Each row has a name. Each question is about the rows just above it. Places in a row count from 0.

(40): [140 175 174 107  92 105 126 137 107 101 173 123 173 164 161 175  77 173
 134 120 175]
(9): [109 109  93 126 177 172 144  96 105 105 101 121 125  77  76  89 163 162
 119 105 102]
(181): [170 117 134 150 112 181 107  78 108 154 135 149 182 122 150 103  92 133
 116  91 158]
(177): [123 122 133  94 153 141 106 165 159 163 159 156 165 168 121 130 132  75
 173  98 175]
tags:
[103] -> j_689
[77] -> j_423
[122] -> j_796
[102] -> j_534
[123] -> j_33
The tag of (181), keyed by place 13:
j_796
Places of [173] in row (40):
10 12 17

(86): [ 85 137 129 121 105 167 120 108 139 140 123]
(185): [111 137  81 151 123 140 105 131 132 102 114]
(38): [ 78 102 147 142 134 149 128 122 116 134 155]
(48): [116 150  99 139 130 156 111 106 134 120 125]
(9): [ 84 149 130 134 109 147 115 115 134 136 132]
(59): [ 69 148  69  69  69 148 113  69 148 148 125]
key -> tag
[139] -> j_20
[141] -> j_553
[125] -> j_361
[142] -> j_412
[134] -> j_195
[69] -> j_87
[70] -> j_40
Look up the entry of (59) at place 3 in the table:
j_87
The row with [ 78 102 147 142 134 149 128 122 116 134 155] is
(38)
Whose row is [116 150  99 139 130 156 111 106 134 120 125]?
(48)
Does one of the named rows hold [131 132 102 114] side by side, in this order?
yes
At which places does (59) hold [148]?
1 5 8 9
Among the named rows, does one hold [142 134 149] next to each other, in this order?
yes
Is [120 108 139 140 124] printed in one of the named rows, side by side and in this order?
no

(197): [140 131 133 137 107 124 108 101 113 116 126 139  95 103 145 136 114 134
 106 132 133 112 115 152 134 150  91]
(40): [ 91 145 126 137 147 126 153  91 141 115 125 117 141 146 134 133 141 117
 125 141  95 147 153 128 103 142 140]
(185): [146 110 104 143 130 134 129 122 139 103 116 146 156 135 117 146 118 124
 127 111 124 116 136 110 132  91 148]
(9): [112 127 127 124 129 120 128 172 138 125 138  93 158  99 142 117 186 121
 113 139 143 108 117 145 129 159 131]
(144): [121 130 121 103 103 103 118 126 141 121 125 115 134  94 133 147  94 113
 113 125 117 167  97 142 130 122 105]
(181): [124 127 122 119 151 135 154 103 119 120 139 125 139 157 129 150  94 129
 148 126 129 150 137 139 118 114 124]
(48): [119 110 129 138 180 114 130 149 138 116 148 128 138 148 137 114 129 122
 114 144 125 137 146 154 155 122 133]
(177): [122 115 126 159  93 128 149  76 112 130  85 118 101 136 134 120 114 125
 145 114 116 145 124 150 129 127 123]
(59): [156 128 126 116 132 111 124 145 126 123 125 118  99 145 134 127 149 124
 139 123 108 139 123 132 131 142 132]
Table of tags by key:
[134] -> j_187
[156] -> j_427
[155] -> j_753
[140] -> j_67
[133] -> j_269
The tag of (59), keyed by place 0:
j_427
Among the named rows, does one hold [118 126 141 121] next to each other, in this order?
yes
At which places does (144) hold [103]?
3 4 5
At which places does (40) hold [126]?
2 5
Among the named rows, does one hold [132 106] next to each other, in this order?
no
Does one of the named rows hold [118 126 141] side by side, in this order?
yes
Does one of the named rows hold [105 122] side by side, in this order?
no

(86): [124 132 165 134 134]
(144): [132 136 146 145 137]
(9): [130 148 139 139 143]
(177): [126 129 173 127 128]
(40): [134 134 170 130 129]
(181): [130 128 181 129 126]
(110): [126 136 178 126 132]
(197): [131 131 171 131 171]
(185): [128 140 130 133 162]
(38): [137 129 129 159 138]
Places of [134] in row (40):
0 1
Table of tags by key:
[127] -> j_983
[137] -> j_987
[132] -> j_759
[128] -> j_196
[134] -> j_291
[133] -> j_177
[138] -> j_793
[129] -> j_397
Look up the entry of (86) at place 4 in the table:
j_291
Places of [131] in row (197):
0 1 3
Among the named rows, does one hold [173 126] next to each other, in this order?
no
Is [136 178 126] printed in one of the named rows, side by side and in this order?
yes
Which row holds [132 136 146 145 137]?
(144)

(197): [ 99 113 133 127 100 128 112 116 134]
(40): [155 117 166  87 106 122 133 130 148]
(177): [110 151  69 174 166 150 124 152 114]
(38): [ 99 113 133 127 126 118 143 119 128]
(86): [139 140 146 110 117 141 134 113 142]
(181): [118 143 108 146 137 138 128 127 124]
(9): [130 112 111 147 159 112 129 147 102]
(185): [131 121 130 119 125 120 117 142 132]
(59): [132 119 127 128 135 112 123 143 123]
Is [146 110 117 141 134] printed in one of the named rows, side by side and in this order?
yes
Is [146 110 117 141 133] printed in one of the named rows, side by side and in this order?
no
key -> tag
[146] -> j_453
[111] -> j_669
[147] -> j_851
[108] -> j_526
[112] -> j_156
[127] -> j_559
[110] -> j_667
Join (9) by its entry at place 2:
j_669
Is [159 112] printed in one of the named rows, side by side and in this order?
yes

(181): [128 127 129 127 129 129 127 129 129 129 126 129 128 128 129 127 128 128
 128 127 128]
(177): [127 127 130 127 127 126 128 126 131 129 129 129 129 127 127 126 131 127
 130 128 126]
(9): [130 122 130 122 135 140 127 115 139 136 110 130 125 132 141 121 124 128
 127 126 130]
(86): [121 129 136 127 118 107 130 133 131 124 152 129 137 120 112 128 145 122
 138 131 119]
(59): [135 113 131 114 149 163 126  95 154 148 126 132 119 141 163 111 113 130
 122 122 135]
(48): [122 130 134 128 119 111 130 133 128 124 148 128 135 121 114 129 141 124
 136 131 121]
(40): [126 131 128 132 132 119 129 136 122 123 141 127 132 125 119 132 132 127
 130 129 126]
Table of tags by key:
[149] -> j_784
[120] -> j_551
[119] -> j_209
[127] -> j_764
[111] -> j_801
[112] -> j_498
[148] -> j_346
The tag of (59), keyed by place 4:
j_784
Is [131 136 124] printed in one of the named rows, side by side and in this order?
no
Places of [132] in row (40):
3 4 12 15 16
Places of [127] in row (181):
1 3 6 15 19

(177): [122 146 138 122  85 113 115 155]
(9): [116 128 130 124 130 125 133 130]
(59): [119 130 146 132 121 128 132 140]
(40): [115 128 147 128 120 132 133 143]
(110): [140 119 134 123 103 131 134 102]
Among the named rows, does one hold [128 147 128] next to each other, in this order?
yes
Table of tags by key:
[120] -> j_121
[121] -> j_550
[143] -> j_626
[85] -> j_86
[130] -> j_43
Join (40) by its entry at place 4:
j_121
Does one of the named rows hold [115 113  85] side by side, in this order?
no
Does one of the named rows hold [143 133 132] side by side, in this order?
no
Is [132 121 128] printed in one of the named rows, side by side and in this order?
yes
Among the named rows, does one hold [116 128] next to each other, in this order?
yes

(197): [111 159 113 108]
(59): [111 159 128 166]
(38): [111 159 113 111]
Places of [111] in row (38):
0 3
Does one of the named rows hold [111 160] side by side, in this order?
no
Does one of the named rows hold [166 128 159 111] side by side, in this order?
no

(59): [131 125 134 131]
(38): [119 133 119 133]
(181): [134 120 170 131]
(9): [155 130  88 127]
(110): [ 97 124 101 131]
(185): [124 135 148 134]
(86): [158 126  95 135]
(177): [117 125 124 122]
(144): [107 127 176 123]
(48): [155 133 155 133]
Table of tags by key:
[126] -> j_483
[119] -> j_78
[97] -> j_824
[158] -> j_448
[117] -> j_154
[159] -> j_710
[120] -> j_277
[135] -> j_893
Look up the entry of (86) at place 0 in the table:
j_448
At which places does (48) hold [133]?
1 3
Where do [107 127 176 123] appear?
(144)
[155 133 155 133] is in which row?
(48)
Places of [119] in row (38):
0 2
Does one of the named rows hold [131 134 125] side by side, in this order?
no
Among the named rows, does one hold [135 149] next to each other, in this order?
no

(86): [123 137 130 138 130 129 129 126 128 121 137 138 130 129 131 134 119]
(197): [123 137 130 138 130 129 129 126 128 121 137 138 130 129 131 134 125]
(9): [139 117 131 117 123 128 126 126 135 126 122 100 115 118 100 126 130]
Does one of the named rows hold [126 122] side by side, in this order?
yes
At which places does (9) hold [126]?
6 7 9 15
key -> tag
[118] -> j_355
[138] -> j_244
[129] -> j_668
[130] -> j_400
[137] -> j_276
[136] -> j_724
[117] -> j_264
Join (86) by its entry at place 1:
j_276

(86): [131 144 122 147 165 140 116 109 160 123 163  75 137 181 165 161 180 134
 170 129 114 128 126 147 171 139 138 158 152]
(110): [146 109 110 147 132  95 109 151  91 111  95 105 147  95 120 126 109 171
  84 128  97 165 110 163 114 110 109 110 120]
(185): [124 123 143 134 147 143 118 113 128 151 142 126 110 149 150  92 145 112
 107 148 152 108  96 103 143 119 157 128 131]
(144): [137 128 125 145 130 120 125 124 113 115 114 115 143 126 132 139 133 139
 132 137 123 155 124 133 132 143 120 136 126]
(38): [117 132 125 150 129 146 159 173  74 163 100 167 130  94 147 110 134 100
 103 162 178 125 115 106 110 135 153 110 126]
(181): [102 119 139 115 143 164 144 142 122 169 141 150 107 136 141  94 150 107
 100  96 165  85 115 101 131 110 163 122 123]
(177): [ 96  91 131  99 115 166 132 148  98 149 104 187 121  88  91 115 119 113
  92 131 161 114 153 107 108 117 133 111  95]
key -> tag
[141] -> j_328
[110] -> j_971
[102] -> j_375
[109] -> j_324
[103] -> j_376
[131] -> j_633
Join (181) by its entry at place 0:
j_375
Every place of [110] in (110):
2 22 25 27
Places of [95] in row (110):
5 10 13
Does one of the named rows hold [103 143 118 157 128] side by side, in this order?
no

(177): [128 131 135 131 123 124 125 132 133 125 126]
(40): [128 123 135 133 133 124 132 132 133 133 132]
(181): [128 123 135  93 126 124 124 132 124 121  93]
At which places does (40) hold [132]?
6 7 10
Table of tags by key:
[131] -> j_95
[130] -> j_160
[132] -> j_90
[93] -> j_273
The tag of (177), keyed by place 3:
j_95
Every place of [124] in (181):
5 6 8

(40): [ 90 177  79  90 144 100]
(181): [117 133  73  91 158 158]
(38): [ 78 143  78 118 143 143]
Places of [90] in row (40):
0 3
At which places does (38) hold [143]?
1 4 5
Every place of [79] in (40):
2
Is [ 91 158 158] printed in one of the named rows, side by side and in this order?
yes
Places of [91] in row (181):
3
At which places does (181) hold [158]?
4 5
key -> tag
[144] -> j_556
[143] -> j_892
[79] -> j_812
Look up the entry of (40) at place 4 in the table:
j_556

(181): [ 68 146 165 117]
(59): [129 139 172 122]
(197): [ 93 122 144 139]
(144): [ 98 105  88 146]
(110): [178 126 123 145]
(38): [121  90 173 151]
(185): [82 82 75 82]
Does one of the named rows hold [146 165] side by side, in this order?
yes
At which places does (185) hold [82]?
0 1 3

(86): [141 163 132 136 135 156 143 128 131 127 142 143 122 149 104 143 129 142]
(9): [135 158 118 114 136 147 135 115 106 127 143 165 123 115 121 120 100 115]
(38): [135 158 118 114 136 147 135 115 106 127 143 165 123 106 121 117 100 144]
(110): [136 116 158 119 134 148 123 108 103 130 139 146 140 104 115 100 122 149]
(177): [136 154 158 119 134 148 123 108 103 130 139 146 140 104 115 100 122 149]
(40): [141 163 132 136 135 156 143 133 131 127 142 143 122 149 104 143 177 142]
At which places does (9) hold [118]?
2
Does one of the named rows hold [165 143 127 106 115] side by side, in this order?
no
Among the named rows, does one hold [135 147 136] next to each other, in this order?
no

(48): [134 125 104 128 110 141]
(144): [147 137 124 130 106 113]
(86): [125 117  89 127 110 105]
(177): [147 135 114 127 104 110]
(110): [129 121 100 125 115 106]
(40): [129 121 100 125 115 122]
(38): [115 125 149 125  82  74]
(9): [114 133 152 130 143 154]
(197): [120 131 141 128 137 143]
(181): [134 125 104 128 110 119]
(59): [130 126 117 129 120 120]
(185): [153 134 112 125 160 158]
tags:
[125] -> j_152
[137] -> j_510
[115] -> j_438
[82] -> j_736
[110] -> j_739
[106] -> j_70
Join (86) by its entry at place 4:
j_739
Is [117  89 127 110] printed in one of the named rows, side by side and in this order?
yes
Does one of the named rows hold [149 125] side by side, in this order?
yes
The row with [130 126 117 129 120 120] is
(59)
Does one of the named rows hold [134 152] side by side, in this order?
no
Among the named rows, does one hold [100 125 115 122] next to each other, in this order?
yes
Does one of the named rows hold [125 114] side by side, in this order?
no

(110): [ 90  94 144 138 137 131  78 124 122 154 174 137 150 101  81 132 143  94
 148 137 157  84 123 128  84  85 156 173  96 175  96  88 119 161 105 149
 102 154 156  88 116 167 151 176 155 174  77 131 179 172  97 155 118  87
 115 171 175]
(59): [142 111  93 178 173 159 168 119 161 150 129 147 117  89 143 172 149 110
 132 170  95 175 174 126  98 162 112 109  96  88 149  85 116 125 165  92
  98 168  90 139 157 137 100  92 102  92 158 162  82 118 119 163  94 152
 106 128 101]
(181): [173 162 114 169 134  94 138 133 128 157 101 121 168 167  97 153 116  92
 158 173  82 125 107 140 168 117 171 103  77 171 122  87  87 116 151 175
 117 123 144 106 168 132 168 116  97 121 168 132  83 106 165  88  90 155
 147 144 128]
(185): [103 170 124 137  94 118 101 164 124 150  96 110 154  79 152 143 116 172
 110  92 152 142 130 151  86 139  82 100 102  87 175 155 100 106  91 113
 128 148  89 174 123 166 160 148 172 156 139 149 136 172  95 152 135  87
 126 149 169]
(197): [ 90  94 144 138  96 131  78 124 122  94 152 137 150 101  81 132 143  94
 148 137 157  84 116 128  84  85 156 173 107 175  96  88 119 161 105 149
 129 154 156  88 116 110 151 100 162 128 160 132  79 174 106  90 172 173
 156 168  85]
(86): [125  83 178 136 178 155 135 139 174 144 173 163 121 139 146 144 110  98
  80 144  95 136 143 146 119 142 163  86 123 115 138 149 135  81 174 126
 172  80  78 150  83  93  82 175 110 133 107  86 108 129 154 143  96 111
 148 149 156]
(9): [ 90  94 144 138 137 131  78 124 122 154 174 137 150 101  81 132 143  94
 148 137 157  84 123 128  84  85 156 173  96 175  96  88 119 161 105 149
 102 154 156  88 116 167 151 100 162 128 160 132  79 174 106  90 172 173
 156 168  85]
At which places does (197) hold [94]?
1 9 17
At which places does (181) hold [168]?
12 24 40 42 46
key -> tag
[79] -> j_243
[108] -> j_234
[82] -> j_382
[83] -> j_657
[121] -> j_69
The tag of (181), keyed by place 48:
j_657
Is [133 128] printed in one of the named rows, side by side and in this order?
yes
Whose row is [ 90  94 144 138 137 131  78 124 122 154 174 137 150 101  81 132 143  94
 148 137 157  84 123 128  84  85 156 173  96 175  96  88 119 161 105 149
 102 154 156  88 116 167 151 176 155 174  77 131 179 172  97 155 118  87
 115 171 175]?
(110)

(59): [129 132 131 147 126 138 126 122 121 121 125 129 130 132 120 132 129]
(38): [131 135 131 134 128 138 127 122 133 127 119 132 130 126 122 129 132]
(110): [113 122 118 129 126 112 125 142 131 136 141 123 127 131 138 121 125]
(48): [107 105 115 149 113 121 124 127 155 142 150 170 122 171 141 109 151]
(9): [102 104 148 109 112 119 129 126 148 109 152 164 109 170 139 115 157]
(144): [109 118 105 110 126  84 125 143 132 128 153 108 128 133 151 121 117]
(197): [131 136 131 129 131 138 128 125 126 129 118 134 129 125 123 128 133]
(181): [105 108 117 145 113 128 126 124 148 140 153 162 116 175 139 111 150]
(40): [115 118 125 122 132 110 124 135 137 128 147 124 124 139 137 125 127]
(177): [107 120 109 108 121  76 117 143 132 136 152 106 130 139 151 124 106]
(86): [107 119 109 106 126  84 128 149 132 124 157 103 130 132 145 132 116]
key -> tag
[132] -> j_446
[136] -> j_13
[131] -> j_403
[170] -> j_567
[171] -> j_670
[125] -> j_357
[126] -> j_942
The tag of (110), keyed by place 13:
j_403
Among the named rows, does one hold [132 127 153 108 128] next to each other, in this order?
no
Does one of the named rows hold [111 126] side by side, in this order?
no
Among the named rows, does one hold [132 145] next to each other, in this order?
yes
At which places does (59) hold [129]?
0 11 16
Does one of the named rows hold [121 125 129] side by side, in this order?
yes
Places of [148] in row (9):
2 8

(40): [110 131 131 106 123 103 151 136 131 124 127 141 140 113 130 109  92 139
 126 131 127 138 126 130 140 129 132 135 137]
(86): [110 131 131  92 123 103 151 136 125 124 127 141 140 113 130 109  92 138
 116 126 125 125 145 118 132 142 117 153 119]
(38): [110 131 131 106 123 103 151 136 131 124 127 141 140 113 130 109  92 138
 116 126 125 125 145 118 132 142 131 153 119]
(177): [113 129 128 106 124 106 148 134 129 125 126 131 137 110 130 115  97 140
 118 127 125 128 139 120 133 140 130 148 125]
(48): [120 124 126 109 124 110 140 131 125 130 126 117 130 106 132 126 109 140
 123 130 126 135 129 128 138 132 132 139 135]
(185): [152 118 123 156 145 171  98 118 131 128 129 103 123 152 123 152 174 115
 157 137 140 126 103 128 118 119 125  78 123]
At which places does (48) hold [129]?
22
Places of [116] in row (86):
18

(9): [127 128 127 130 127]
(48): [131 122 131 110 127]
(86): [ 68 135  91 128 127]
(197): [134 158 133  67 131]
(144): [134 125 125 116 127]
Among the named rows, does one hold [135 125] next to each other, in this order?
no
Table of tags by key:
[128] -> j_961
[109] -> j_227
[129] -> j_868
[110] -> j_977
[111] -> j_597
Look up the entry of (48) at place 3 in the table:
j_977
At which places does (48) hold [131]?
0 2
Among the named rows, does one hold [ 67 135  91] next to each other, in this order?
no

(48): [150 144 109 143  68]
(181): [113 117 120 133 113]
(185): [141 151 127 133 111]
(40): [124 126 134 116 166]
(9): [ 68 134 110 114 126]
Is [110 115] printed in one of the named rows, side by side and in this order?
no
Among the named rows, does one hold [120 133 113] next to each other, in this order?
yes
Is [109 144 150] printed in one of the named rows, side by side and in this order?
no
Is [134  68] printed in one of the named rows, side by side and in this order?
no

(177): [116 139 123 130 109 117 148 122 103 143 121 138 121  99 130 134 143 153
 118]
(185): [109 133 130 129 144 152 135 103 128 123 139 123 134 147 152 131 129 137
 141]
(40): [132 132 114 107  94 107 146 145 111 142  96 132 110  75 122 128 165 143
 111]
(181): [124  96 103 145  99 132 110 132 138 120 126 142 101 103 126 147 130 123
 126]
(86): [116 140 150 154 149 136 128 110 123 126 163 139 152 155 136 135 103 143
 137]
(59): [108 132 125 113 145 174 146 118 146 125 126 121 128 126 174 135 151 146
 153]
(9): [144 120 116 117 112 109 121 140 130 128 109 114 113 122 104 120 135 107
 111]
(197): [127 147 145 125 155 137 138 123 129 133 137 119 145 154 135 119 117 129
 136]
(38): [127 174 151 114 128  99 167 126  90 159 123 130 148 114 122 116 146 157
 113]
(110): [109 133 130 129 144 152 135 103 128 123 139 123 134 147 152 131 129 133
 112]
(48): [131 118 125 147 121 112 112 126 118 128 133 147 125 130 111 131 106 119
 124]
key -> tag
[147] -> j_811
[154] -> j_338
[122] -> j_762
Look up the entry of (197) at place 13 in the table:
j_338
Is [109 121 140 130] printed in one of the named rows, side by side and in this order?
yes
Does one of the named rows hold [131 152 147 134] side by side, in this order?
no

(110): [ 72 139  73  73 139]
(59): [168 143 134 143 112]
(9): [168 143 134  81 135]
Every place of [73] in (110):
2 3
At which places does (59) hold [134]?
2
Does one of the named rows hold [ 81 135] side by side, in this order?
yes
Among the named rows, does one hold [ 73 139] next to each other, in this order?
yes

